[-163   42   88  104  258   17  137   22  -10   62  -82  -66  -64  -64
  299    7  -57   -8 -239  -80  -55 -128  115   65  -41   10 -235  145
 -151 -197  137   15  257   -2  110   17   36 -139 -120    2  245   28
 -367 -432 -161] : (13)
[   5   49  -26   83 -418  -53 -136 -261  318   48  178  134  177  128
    7   56 -247  151  199  365 -190  147   11 -203  -57 -182  173  216
  446  269 -149  274   50  153   72    1 -254 -151  -21 -109   56  256
  147   27  265] : (1)
[  72  220   57   73  269 -127  143  283  -83  -96 -118  105  -38  -58
  -21  138   48   48  -88    9   27 -109 -120  161 -157  129 -169  -11
 -144 -407  116  128  339  -60 -134  -20  285  -51  160  153    1 -235
 -243 -230  -44] : (6)
[ 144  139 -109  -53 -260  -39  -62   61   54 -155   94  -28   53  -29
 -253  145  -34  188  300  203  -25  179 -105  -49   24   89  249  -26
  163 -103  -87  262   85   87  -24 -116   79  142  -34  -11  -28  -85
  151  167  212] : (29)
[  40 -139 -162  -14  -16  252 -154 -170 -223  124   63   48 -246   20
  206  274  141  200  130  -63   32  154  229  -98  187   39  -29   -1
  236 -210   77  -85  318  189  213 -188 -146  -27 -259  -42  189 -160
   14  -29  184] : (7)
[  61   -6  -30 -126 -200  -62  -15 -197  128   -8  274   -6  -45    2
 -131  105  -30  156  268  108   17  247  100 -103   50  -94  179   44
  268   32 -101  156  144  107  128  -79 -141   64 -231  -22   60   53
   66  149  292] : (19)
[  15   24    4  110   67   69  230 -111  -87 -225  127  362   77 -254
  258   99   42    6  255   16   91   35  153  -39 -235 -130  101 -255
  244 -443 -125  197  170 -218  -77  110  300 -286  140  104 -240 -198
   38 -199  270] : (6)
[  68  143  -45  -26   -6  -77   47  -26   50 -144  -63   74  138 -207
   49 -104  117  144  125  107  103  133 -209  -13 -113   46   64 -108
   87 -110 -179  229 -111  -52   26 -155   -3    6   42  -21  -33  -25
   35   30    3] : (0)
[ 145  179  100 -174  -67  -67   10  -54  -31 -166  167  117  102 -253
   -9 -117  -15  101  240  140  333  212 -137  -96 -240 -119  200  -91
   33 -138 -178   29  -22 -162  113 -131 -162  -39  -21  221  -55  -29
  -98  224   67] : (0)
[  -7   80   37  185 -322  215  -21   -7  108 -105  309  -97  134 -160
 -159   29 -150   13  230  223  -75  141 -150  -13  -74  110  273   22
  -32 -106 -275  126 -106  -16  115 -150   45  150  -22   91  -31  -14
   69  235   32] : (6)
[  20  -85  -84 -101   -9 -242  198   39  214   27  130 -135 -135  -19
 -276  -88    5  179  -70  -95   83   77   98  143  310  -11  165   75
   15  141  144  -67   37  170   89  -92  -83  152 -233 -133   19 -129
  -32   12  -87] : (6)
[ 160  153   27  114 -353   72 -190  -86  111 -108  225  -45   13  -29
  -97  166 -272   56  309  317  -80  296  -73 -123 -172  -51  221  198
  155  -41 -194   76   83   90  192 -120 -253   -5  -74   95   73  123
  -49  198  169] : (7)
[-103  -83  -22  285 -162  464 -158 -362   99  130  204   19  -83  -57
  479  331   97  -81  132    5 -373  132  141  -81  -51    1  -90   86
  277 -141 -273  102  233   47  263  -88   18 -158 -189  -86   67  147
   -8 -288  238] : (6)
[ 112  -20 -176  -80  -61  243 -218  -85 -179   50   -4   64 -195   -9
  218  335  203  194  187  -54   28  129  137 -108  133   50   27  -57
  216 -233   70  -36  395   92  142 -166  -17  -35 -210  -15   72 -141
   35 -119  233] : (0)
[  55   11 -174  116 -151  274 -207   79 -164  -83    5  121  -89  -27
  201  241  -22  175  241   91   67   16  151 -116  107   41  199  -75
   95 -276  157  -57  275   35   88  -73   75  -80  -94   34  -51 -110
   56 -178  161] : (13)
[  65  254  137  -89 -164   46   -6 -210  165  -50  186   69  269 -223
  130  -22  178  -78  144  112 -111  147 -287  -29 -315  -98   65  -54
  216  -31 -475  323  -61 -139   -4  -90  128 -102  106   74 -142   13
   47   78  140] : (29)
[ 242  183   30   44  -43  -95  146   52  -17 -289   -1   64  111 -325
 -134  -17  -84   83  182  162  191  231 -235    8 -326   23  136  -51
   30 -273 -221  122  -21 -106   30 -157  -98    3  137  108  -32 -164
  -95  178   -8] : (2)
[-196 -155  -36  256 -104  266   70   26  147   -1   49 -110 -161  -61
  329   55 -168  -18 -128  -33 -219 -106  263  103  230   65   74  132
  -52  -17  158  -92   49   32  236   21  101 -112 -228 -132   34   62
 -237 -532 -131] : (0)
[  56  -53   65  449 -234  656 -284  -29 -170   -5  236  175 -116 -147
  343  291  -77  -29  208  246  -28  110  -42  -59 -205  154   28   26
   25 -342 -186 -149  119  -33  321 -275 -116  -52  -15  219  -22  -16
 -167  -24  112] : (10)
[-164   76  169   42  -72  170  -50  -73  135   13  261  198  222 -226
  227 -299   74   66  104  180  283  -21 -210  -76 -141  -17  127 -148
 -137   19 -215   26 -219 -266  184 -170  -67    4  -37  226 -133  218
  -62   53  -58] : (0)
[ 107  -31   -3   64 -303    8   20    4   83  -57  237  189   94  -39
 -253  -17 -106  208  195  311  115  116 -107  -31  -24   30  232  -14
  239   42 -107  163  -84   93   22 -175 -113   97   55   34  -85 -110
  115  276  175] : (10)
[-117  224   73   81 -149  123  124  -32  113 -252  183 -183  315 -405
  125 -238 -118 -126  162   36   21   55 -120  -22 -167  -74  356  -93
 -211 -170 -306   88 -249 -248   79   23  208  -49   -4   86 -127   26
   10   -2 -190] : (13)
[ -33 -277  -76   -3  172   32  181 -175   81  134  188   64 -435   17
  171  228  198   67  -47 -282  -70  101  396  161  301  -36  -99    6
  223 -100  149 -132  339  121  213  -41   28  -65 -332 -108   -3 -144
 -160 -325  159] : (1)
[ -66 -176  -67   99  -19  -40  328   -4  207  -29  182 -291 -169 -154
 -231  -70   -5   35 -102 -148 -132  130   84  267  305  150  125   66
  -52   20  -48   -7 -156  162  171 -139   51  227 -236 -194   50 -186
  -66    4 -189] : (7)
[  17 -111  -34   18 -172  -23  172  150  156    5   85 -159  -61  -78
 -261 -131  -46  142 -166   47  -14    9  -75  214  268  167  161   92
  -15  171   49   -3 -201  180   99 -210  -29  213 -104 -141   14 -212
  -82   48 -206] : (3)
[-184  217  105  163  135  -16   43   96  196   50  -43  136  146    1
  315   -3    6  -55 -172   31 -160 -265  -68   71 -111  -32 -131   60
 -110 -117   49  140  235 -152  -81  122  314 -249  128   82  -77   99
 -174 -502  -96] : (1)
[  91  317   36  252 -111  316 -123  140 -129 -281  -65  140  164 -252
  336  212  -38  -94  229  201 -122    0 -200  -32 -380   93   84 -104
  -21 -497 -213  203  128 -230  -35  -19  357 -215  251  193 -175  -90
  -87 -244   71] : (3)
[  17  171  -36 -185  -60 -205   73  -70   23 -161   68   62  184 -164
    6 -211  -59  139  196   77  214  118   -1 -104  -35 -194  283  -87
   98  -51  -58  105  -88  -69   -3   26  -24 -128  -10   50  -57  -49
   86  108    1] : (1)
[  51  156  -45   51   58  152   37  114 -231 -179  -77  166  127 -233
  177   84   75   89  138   44  147  -46  -68  -47 -169   64   70 -200
  -12 -453  -29  123  181 -155  -82  -52  259 -109  142  125  -70 -254
    5 -114   42] : (3)
[  39  -60 -205   67  -86  224 -114 -109 -110    2   26   71 -122  -33
  213  267  109  154  191  -43  -45   94  198  -88  150   11  100  -62
  235 -229   48    1  285  105   99  -81   54  -85 -152  -86   12 -146
  124 -155  196] : (6)
[ 100  218   53  123   97  237  111   39 -187 -311  139   94   60 -414
  211  211   47 -121  308  -74  135   95   -6  -24 -363  -24  153 -243
 -131 -681 -208   12  313 -352    7   23  350 -139   84  280 -192 -222
  -93 -118  113] : (29)
[  66 -219  -60  145 -224 -126  246  -98  423   99   20  106   10   -7
 -128  -57   20  156 -241  111 -208   18  -72  190  153   32   -4  159
  418  393  -71  190 -143  246   27 -160 -139   10   35 -359  -71 -100
   25 -154   -6] : (0)
[ 121  109  -14 -224  271 -365  273  269  -42  -75  -65   -1  -61 -147
 -325 -235  230  193 -147 -105  298   30 -223  280  133  133   14 -126
 -146 -113   88   11 -110   39  -75 -204   99  181   55   60  -62 -402
 -106  177 -255] : (1)
[  16 -176  -99 -193 -176 -290  228  -70  323   92   65  -50  -41   28
 -208 -161  -80  250 -182  -31   54   11  161   68  350 -133  200  155
  251  420  192  -26   -6  214   63  -40 -220   11 -211 -277   39  -93
    2  -91  -62] : (2)
[-124   97   37  135  180   50  311  171    2 -307   -4 -150  -81 -313
  251   -5 -148 -141   -4 -170  -45  -63  201  166  -28   19  127  -65
 -296 -434   90  -20   97 -237   76  165  407 -153  -91   66  -79 -104
 -325 -502 -186] : (0)
[-113 -151 -169   -5   25  335 -121  -35 -308   24   86  -70 -241  -50
  238  177   17  205  184  -98  169   53  355 -133  288   85  111  -82
  -53 -337  235 -169  293   75  256 -116  -29   49 -391   27  217  -98
  -42 -121   86] : (13)
[ -52   92   13 -186  122 -119   96 -210  128   -3  100    8   58 -171
   85  -68  225  124  129  -64  122  162  -67  -58  -53  -29  -27 -109
   53  -85 -191  202   86 -112  103 -105  -26   42 -183   17   70  112
   -2    6  101] : (2)
[-195  -19   52  256  280   49  254   99   36  -39  -51  -11  -50 -165
  274  -48  -72  -25 -203 -108    4 -171  132  130  -14   50 -133   31
 -241 -278  146  -36  168  -92   88   40  154 -113  -67    2   83  -19
 -312 -480 -213] : (19)
[ 167  297   76   75  -40  -20   55  -33  114 -213   59   -3  214 -335
  -23   32   -8  -20  187  108   82  198 -311  -43 -409  -18   98  -27
  -61 -261 -349  134  103 -210   37 -120  -24  -17  114  146  -47    3
  -59   99   -4] : (2)
[-215  136   75  124  218  -54  117  161  111   64  -71   50   91  -10
  206  -79   -5   27 -235  -19  -31 -285  -19   92    2   38 -140   51
 -224 -132  167   78  206  -88  -53   66  245 -121   32   52   40   33
 -209 -437 -184] : (6)
[ -43 -119   36   73 -119   85  116 -264  258   37  388   83    4 -136
  -73   64   98   92  222   55   35  202    6  -37  -27    4   85  -70
  172  -12 -272  160   88  -50  173 -155  -81  151 -199    0  -37  120
   79  112  263] : (3)
[  35  163  -67  133  102  209  -32  125 -242 -200  -65  153   38 -237
  285  106   98   45  187    5  129  -15  -24  -22 -135   67   82 -214
  -78 -517  -13   29  160 -164   -6  -50  277 -135   92  153 -125 -204
  -24 -181   17] : (10)
[-117  142  107  442  128  155   49  194  104  -28 -163  -17   85 -137
  316   -8 -174  -78 -266  103 -133 -205 -143  111 -209  118 -188  186
 -290 -206   41   -8  127  -75   87  -44   61 -141  113   34  100   91
 -368 -489 -314] : (13)
[  55   70  -16   99  139  211   81  241 -356 -224   41  336   38 -291
  131   -1  134  122  197   42  396  -78  -54   30 -125  118  144 -373
 -125 -577   41  -32   70 -236  -60 -116  312  -49  179  285 -247 -389
  -13    2   23] : (10)
[ -58   33  -77  -18  -50  257 -128  152  -21  -11   59 -294 -279  -62
  212  168   -8   -6  -12 -182  -81  -11  204   92  308   89  173   79
 -253 -157  220 -283  239    9  259  -51  153   16 -358   32   36  -56
 -244 -352 -156] : (0)
[-236 -115 -151 -231 -206 -369  206  -71  439  110   94  -23  112  163
 -104 -313  -51  243 -134  -20  -85 -161  250   46  546 -198  316   64
  265  530  255  172 -156  192  -77  163  112  -71 -201 -339 -102   43
  217 -249  -31] : (7)
[-154   91  -93   31  333    5  218  312 -178 -135 -224 -329 -121 -189
  103  -41    0   42 -195 -256   30 -151  110  185  217  214  -25  -24
 -456 -415  286  -67  151  -18   41   -4  326   73 -172  -31  196 -235
 -272 -383 -381] : (29)
[   6  -73  -49  112  153  176   81 -110 -143  -40  -63  340    1 -226
  416   43  176  127   45  -31  206  -13   75  -59 -124  -34  -82 -192
  170 -307  -13   14  174 -126   71  -96    8 -219   34   21  -60 -135
  -54 -265   91] : (0)
[  31   61 -181   31  135   54  183   30 -227 -274 -159   69   37 -294
  244   72   65   91  161 -131  113   19  167  -32  -23  -23  143 -232
   64 -487   54   95  170 -104  -61   56  289 -181   20  -56  -65 -301
   55 -269   31] : (29)
[   0 -205 -153  -78  -77 -248  210   -2  239  139  -17  -19  -60   71
 -239 -152   93  288 -227  -15   -9  -15   41  160  404   43   56   90
  260  346  160   96 -106  330    8 -161 -120  134 -133 -340   45 -186
   84  -40  -77] : (19)
[  35   88   16  -39   56 -272  270   42  174  -71  -64  -68   75 -163
  -82 -253   39   41 -195  -13  -41   48 -165  220   28   -6   28   60
   55   89  -94  134 -255   80  -10  -86   28  -34   80 -125  -31 -186
 -102  -31 -258] : (1)
[ 102 -107 -135 -313 -106 -371  204  -52  311   62   75   12 -128   82
 -268  -15  150  254  -57  -88   -6   80  121  129  366  -89  154   33
  363  320  145  129   95  213  -33  -41   -3   60 -195 -259  -91 -162
   84  -81  139] : (0)
[   9  150   28   36 -194   31   63   84   17 -208   68  101  330 -301
   16 -298 -150  105  120  211  286  -14 -178  -80 -146  -74  354 -114
  -71  -57 -112   33 -246 -166    6  -74  -17  -62  131  104 -144  -78
   48  113 -153] : (3)
[-166 -165   -5   46   38  162   59    4  111  129  159  -84 -262   14
  181  110    3   60 -115 -144  -44  -79  281   92  289   48   -4   85
  -89  -30  224 -162  274   33  232  -34   48   12 -348  -30   82   28
 -242 -385  -28] : (0)

[-117   46   15   74  182  -63 -170  -88   -5  200   96  132   -8   87
   27   24   96  -75  -88   40  247  334   78  -89   64 -128   -5  168
   62 -198  108  149 -109  126  160   27  174  270  -24  -22  125   83
   38  -26  180] : <48>
[-144 -223   62  110  -69  -19 -261  110   27  105  216 -329  169    3
   42   88    2   71  180  -72  187    9 -175  132   -3  -97  -44  -90
   36   52  -43   51 -117   63 -183  -49  -20 -307  -82  113   58   -8
   36  -25  -19] : <59>
[ 170  -22 -142  -62  -98 -357  360 -210 -117   92  180 -162   13   94
  346    3 -131  121 -142 -273  186  107  422   62  342 -117 -106   -5
 -352  -99 -189  311   64 -192  -56 -106   88  335 -331  516  161 -360
  193  -63 -275] : <33>
[ 227  315  -29   11 -179 -243  321  170 -149   23 -141 -322 -121   63
   59    0 -327   13   15  -43  139 -125   56  281  246 -185 -103 -376
 -467   14 -349   24   20   25 -122   86 -134   46 -228  426  -44 -263
  -73  -14 -175] : <51>
[ -89 -105  371  -48  227   50  -72  117  -12  104  312  -37   43   73
  149   38  -11  182  -10  -32  181  250   44  -31  160  113 -121 -158
  168  141  140  185  -40 -338 -182  -28  164 -171  -84   99 -153 -229
   29   31    0] : <41>
[ 261  332 -261 -233  268 -174  234  237 -199   36  -39 -404  -79   33
 -151 -512   -2 -448  121  256  -52 -119  -86  -69  -17   26  292 -142
 -188   86 -177  -20  443  205  460  206 -362  476  125  -86 -139  185
 -297  101 -139] : <59>
[  32 -160 -126 -159  171   50 -131  284  208   87  290 -337  178  -82
  232 -195   52  -45   -1   15   64  -43  -26  -91   -1   66   -4 -150
  114  130  -81   -2  171  -64  -18 -130   -5 -101  -49  168  -37  -21
  -59  -25 -138] : <41>
[ -83  114   75   13   36  -19  -15 -192   11 -203  -59   73   -6 -253
  -47  -73  -31 -109 -106  -35  293   16    3   20    4 -284  -42  -27
   11  -44  150   28  -21  144 -144  -42  -12 -105   94   63  -62   88
  -39   92  114] : <41>
[-110   66  123   90 -131   17   26  313 -140 -106   40 -325   34 -120
  251  -16   92  104  128   41  139 -124   74   -2  111 -120 -138  -80
  -28  143 -201   20  318  -14  107  -57  -79   -7  -44  270 -454   -6
 -136 -189 -145] : <61>
[ -25  290   91  116 -217  -45 -199   72 -256   -4  -72 -419  -91  -73
  -78  -84   10 -336  112   12  331   11  -81   85 -100 -202   23   44
    6    1 -119  -21  -72  277  148  165  -17 -117  -90 -168 -266  -43
 -152  181  -69] : <61>
[ 369   12 -161 -171   26 -244  159  103 -177   29   86 -295    5  -13
   69 -147 -173 -195  -26  -67 -110  -56   88  -42   45   47  133 -111
 -178   52  -89 -111   87 -119   23   54  -88   99 -178   30   48 -128
  -70  105 -146] : <33>
[  92  273 -176 -218  -96   16  120 -170 -206  -12  145   12  251 -149
   65 -220   91 -230  -49 -129  203   57  -40    2  -19  -98   32  217
  -36 -179 -123    1   79   13  -88   24  243   42   67   47   56  282
   30   -6   80] : <38>
[-187 -158 -212  -92   49  174  115   20   86 -198  300  272    4 -131
  287  -18   87  214 -287 -167  419  -44  148 -213  -73 -166  -31  109
  356   79  201   75   10  -57 -263 -206    9   -4   40  110  -59   80
  130    7 -203] : <33>
[ 295  140 -502 -100  144 -378  202   32  -81  179  -17 -380   27  -64
 -138 -282   92 -523  261   48  -71 -264 -390    4 -182  -51  395   45
 -359   76 -200   -1  389  393  254  162 -322  371  123 -112  193  306
 -137  209  157] : <55>
[-114 -429 -126   90   94 -328  153 -227  -99   46  265 -250  -36  168
  -46  -67   34  -18  126 -113  113   69   93  -25  -24 -117  253 -142
 -215   80  242  322  104   82   11  -91 -394  282   -6   98  311 -101
   58   79 -137] : <38>
[ -94  -15 -367 -127  -58   42   72  -68  -46   87  324  -59  161   38
   34 -160   64  -88    0 -150  351  -18 -156   20 -146 -138  121   70
   74  -66  -15  118  -43  169 -184  -15  -16   13   69   11  264  210
  121   62 -130] : <51>
[ -14  -41   31   88  -11 -148  186 -192  -83  -48   23   52  -43 -107
   54  160 -146  148   17 -141  169  -30   78   99  238 -226  -88   25
 -119  -45   25  183   37    7 -102  -15  -30   95  -84  220   15 -124
  110  -24  -31] : <48>
[-111   55  144 -110  294  199  -30   73  -85 -147   89  322   63  -33
   30  -73  145   74 -217  103  138  242  133 -173   72   18   33  104
  221  -31  171  -74   36 -144    8  -67   85  141  131  -15 -161  287
 -130 -106  206] : <38>
[ 190  313  140  -90  -53  184 -198  265 -148   -8  -18 -516 -164 -151
 -188 -123 -315 -294  111   38  251 -158 -194  152   18  -33  -24  -96
  299  136 -141 -103 -161  107   57  278  -22 -393 -189 -317 -396 -322
 -161  346 -357] : <55>
[  73  185  352   99  257  126 -121   25 -196 -143 -358  -55 -206 -122
 -255   33 -134  -54   34  267  -82  133  283   16  394  -83  -18  134
   88 -128   42  -34  104  100  536  126 -123  347  -52  -83 -422  -61
 -297 -136   43] : <51>
[-110   37  161   53   52  415 -192  282  -33   62   41  398  -38   76
   48  254  -89  270 -204   82  128  280  165 -105  111  -45 -156   33
  359 -204  166 -165 -288  -97  -67  -24  265   -6  -61  -30  -77   50
  -38 -266   94] : <61>
[-155   57  246   36  -72 -101   -6 -428 -385 -315   34  215  -55 -117
  -54  -38 -152   45 -224  -92  330  283  409  -53  186 -351 -128  164
  140 -236  302   91 -205  -59    7   41   76   69  -43  -42  -98  -35
   95    9 -180] : <48>
[ -37  -93 -108  118 -149 -280  158 -192 -204 -211  -20  173   34  -47
   38  151   24   39 -139 -187  165   12   36   34  -69 -262  117    4
 -303  -30   87 -112 -109   60 -321 -104 -132   18    0  151  207  235
   13   19  251] : <56>
[  94   35 -187 -284   76  356  202   -7  -68 -137  247  145  127 -262
  238  -13  -95  237 -129 -176  173 -156  187  -63  324   10 -138  399
  449  -50 -129   67  161 -211   -5  -47  206   85  -97   91 -264  -21
  139 -115 -387] : <55>
[ -67 -325  384   19  302  502 -415  214  -41 -156  -35  -50  -18  -51
 -459   86 -258   97   89  254 -220  122   26   13  139   89  102 -176
  452  -26  382 -266 -223  -42  103   27 -234 -239   49 -345 -131   -5
 -296 -113  -18] : <60>
[  32 -158   54  -11    1  303 -157  336  125  231  230  -14  173  -46
    1  239  -70  118  185  -69  -10  -63 -414   70  -98  104  -20 -153
  200   81   47 -126 -132  -95 -413  -15  172 -461    1  -42   83   29
   11  -45  213] : <38>
[ 147  170  -65  104 -135 -311  -43   76 -341  101  -23 -412 -136  -20
  -57  -72   20 -391  213   -9  119  -67 -155  -30 -169 -125  172   88
 -109   77  -63  -16   89  242  236  232 -130   93  -82 -267 -152  -19
 -100  237  -29] : <59>
[ 317  298  -82  -28   81 -265  203  -20 -259  391  -14 -103 -114  101
  -92  -43 -125 -324  192   41  -91  123  -86  -15   92   -9  106   33
 -252 -163  -56  139  157   94  309  288  104  446  -70 -125  114 -104
  -12   63  116] : <48>
[ 201  298 -170   70 -140 -425  250   76 -142  177  -53 -289 -106   25
  194    2  -56 -164   66  -93  194  -86  -36  103   87 -186  -23  -57
 -431   21 -330  127  157  140   58  108   -8  238 -190  273  -22 -135
   13   82   -7] : <55>
[ 355  259  -48   42 -145 -392  158  -50 -387   41 -241 -564 -124  -36
 -248 -163 -166 -511  257   36 -129 -105  -55  147   11 -118  239 -131
 -499  -22 -176  -53  180  244  298  235 -279  226 -104  -87  -23  -96
 -244  173   14] : <56>
[ -67 -154 -241   97 -308  128   66   82  -24   93  242  175   54   -3
  524  382   49  371 -205 -327  289   39  325  -90  147 -138 -207  325
  145 -143 -140   64 -111 -107 -161 -211  329  113 -317  316   16 -141
  239 -255 -176] : <60>
[ 456  221 -256 -107  -47 -524  279  194 -133  209   14 -575  -72  153
   82  -96 -262 -243   57 -120   52 -162 -139  249  105   19  131 -299
 -569  162 -468  -16   10    8  -99  162 -172   56 -334  242  154 -268
  -55  279 -128] : <55>
[ -90 -129  177  119  -73  -10 -127   31 -125   64  152  -19  -26    3
  -14  143 -184   98   63  -43  130  124    9   -3   33 -169 -108 -129
  122  -66  215   36 -178  -33 -126   50   57 -166  -78  -38   28 -150
   79  -32  -81] : <48>
[ 230  405 -128 -138   34    5  -24  302 -128  350   31 -269  176 -127
   11 -275   74 -425  313  210 -167  -24 -291  -96  -57   12    8   25
  -66 -153 -218  -66  424  162  384  224  216  214  140  -88 -124  258
 -147 -156  167] : <48>
[ -22 -248  279  137    5  134 -447  137  -29   11   -1 -127  154  -99
 -299  236 -200   38  212   46  -99   31 -319  171  -26  -58    7 -154
  138  -25  172 -277 -340   43 -271   52  -27 -557   -6 -182   91  106
  -92  -27  254] : <59>
[ 261  145  183  -62   60 -110   29  226 -271   34  -71 -286   58   13
 -134  -39 -188  -99  171  108 -206    3  -93  136  168   75   50 -209
 -221   33 -154 -184   72 -117   43  160  -81  -48  -74   24 -123   12
 -209  -45   94] : <51>
[  89  402  357   18   81  289  -53  126  -96  159 -125 -275 -148  -40
 -177  102 -148 -111  177   50  228   49 -125  272  303   62  -85   21
   92   27 -226  158  -43   43  132  215  146  -83 -160  -63 -393 -323
 -180  133   20] : <60>
[   0  -89  268    4  374 -128 -189  271  -49   -3   53 -213  -77   34
 -140 -201   49 -212   80  264  -77  148  -97 -170 -121   71  181 -323
   27  215  275  -90  136  -25  149   62 -253    0  125 -190 -159   63
 -285  119  177] : <41>
[-209  182  232   85   99   66 -238  525   37  310  223 -211   63  108
  440  -49  277   97   71  189  245  255   75 -176  110   18 -279  -13
  158   40 -203  172  259  -87  297  -13  317  149  -73  261 -432  -25
  -63 -279    4] : <55>
[ 189 -165 -154 -131   84 -137  101  -71 -248  109  289 -186  -20   19
  -32 -119  -23 -226  109 -124   -9    6  -29 -160 -115   81  259  107
  110   77  195   83   90  -61   73  104  -90  139  -46 -300   84  -88
   37  219 -158] : <33>
[ -71  -25  380  -77  339  -27 -305  140  -42   -1  180 -151  105   19
  -13 -178  114 -118  -36  142  105  311  -27  -89    7  114   32 -136
  132  129  151  -34  -35 -187   -2   12   63 -177   35  -89 -176   67
 -174  105  198] : <41>
[ -87  261  125   93  106 -171  113 -301 -272 -175 -198  243 -187 -175
 -130 -201   95 -284  -66  151  157  210  240 -242  -25 -352   54  123
  -41 -203  371  128  242  239  368   82  -72  493  237 -121 -169  198
 -116  -29  174] : <41>
[ 190  130  -41   10  -71  -28  150 -356 -257  -58 -147  251  -36 -314
 -231   54 -139 -248  101  -80  -69  -40  -57  -67  -28 -242   82  224
    9 -244  292  -33   74  170   38  137   67  135  136 -253   68  131
   26   27  211] : <41>
[ 440  144  344 -113  396  174 -156  268  -23  188 -213 -291  -43 -164
 -241   -3 -247 -217  240  267 -462   42  -26   29  365  268   19  -53
   67  -21  -58 -136  208 -124  437  196   65  100 -112 -169 -314 -224
 -323  -57  161] : <41>
[  55 -294 -283 -107  289  -59   26  131  -15  -20  155  -83   57  -50
 -233 -244  -59 -183  150  174 -230 -130 -200 -182 -190  -43  324 -207
   47   48  302 -137  245  169  130   27 -430  181  258 -220  232  316
 -134  -11  -10] : <48>
[ 290  101 -422 -210 -336 -275  147 -433 -367  337  360 -534  339 -150
 -184 -267  -98 -578  499 -329   55 -190 -495  192 -197 -105  217  216
 -187 -178 -145  204  111  231  -81  286  126 -129   24 -272  425   77
  241  279 -141] : <48>
[ -64  -40  131  -22  -72  198 -105  152 -245   48  203  -58  142  -69
  148  -24   -8  132  121   50  -22  126  211 -155  160  -56 -178  144
  301 -167   64   29  160 -138  229   20  194   95  -24   19 -252   19
   28 -342 -228] : <59>
[ 160  -71 -562 -149 -285 -344   68 -183 -227  250  332 -499  285   46
  -56 -402   56 -550  237 -163   37  -43 -216  -27 -384 -158  316  -47
 -304 -176  -24   48  102  296   -6   62  -98  100   68  -88  562  233
   84  102 -121] : <38>
[  48  -78 -220   69  -33 -297   51 -124 -194  -40   23   91   31 -121
  -68   -2   22 -199   52  -46   -4  -45 -144 -120 -201 -238  187   72
 -140  -71  193 -119   67  205  -25   51 -137  128  124 -148  209  315
   11   53  217] : <48>
[ 208  -90   33  -85 -128  113  -60 -392 -154  175  102  -26  160 -139
 -345   42 -401 -171  201 -156 -118  112  -72  148   90 -130   -3  -15
   63 -380  281   49 -263   31 -164  133  195 -198  -33 -189  415 -155
  151  -11  -32] : <41>
[ -76 -119  184   83  -67   51  -14  187 -102    2  185  -13   61   35
  244  297  -11  331  -22 -160  185   50   37   82  175   13 -133   -3
   47  120  -98    2 -109 -242 -283  -79  121 -207 -199  211 -160 -115
   43  -79   16] : <61>
[  29  238 -204  -89 -606   61  120 -221 -359   73  289 -308  207 -179
  179  -57 -121 -108  160 -380  425 -128  -32  165    2 -277 -189  251
   94 -208 -233  184  -61   71 -202  107  330 -250 -162   62  -30 -133
  280   17 -451] : <51>
[  -3   25  282  147 -187  -43  -19 -118 -239  -85  -95   70   -5   25
  -64  278 -272  200  -73 -113  123  192  190  219  265 -207 -158 -106
 -168 -187   24  -57 -341  -97 -249    6   91 -152 -201  200   54 -144
   15 -120   68] : <61>
[ 525  265 -298 -221 -291 -105  143  658 -312  375   97 -614  239   68
  195 -272 -148 -324  307  140 -510 -137  -66  -71  -45  152   25 -319
 -353 -122 -446 -342  417  -94  292  165  100  168 -130  139  -14   52
 -208 -352 -164] : <60>
[  32    3  216   49  161  -91  153 -169  -81  -32  -16  194 -105   11
  -59  224 -255  221  -91  -90  150  135  108  156  350 -114  -89  -62
  -96  -47   79  138 -165 -136 -183   32   18   47 -135  173   43 -200
   66   32   71] : <48>
[ -91 -205  -90  224 -274   38  -22 -216 -156  125   81  227   43  -83
 -127  355 -126  104  205 -199   90  -15 -178   47  -95 -304   -9  142
   75 -238  286   50 -203  205 -248   39   74  -99   41 -113  309   88
  222 -114  130] : <59>
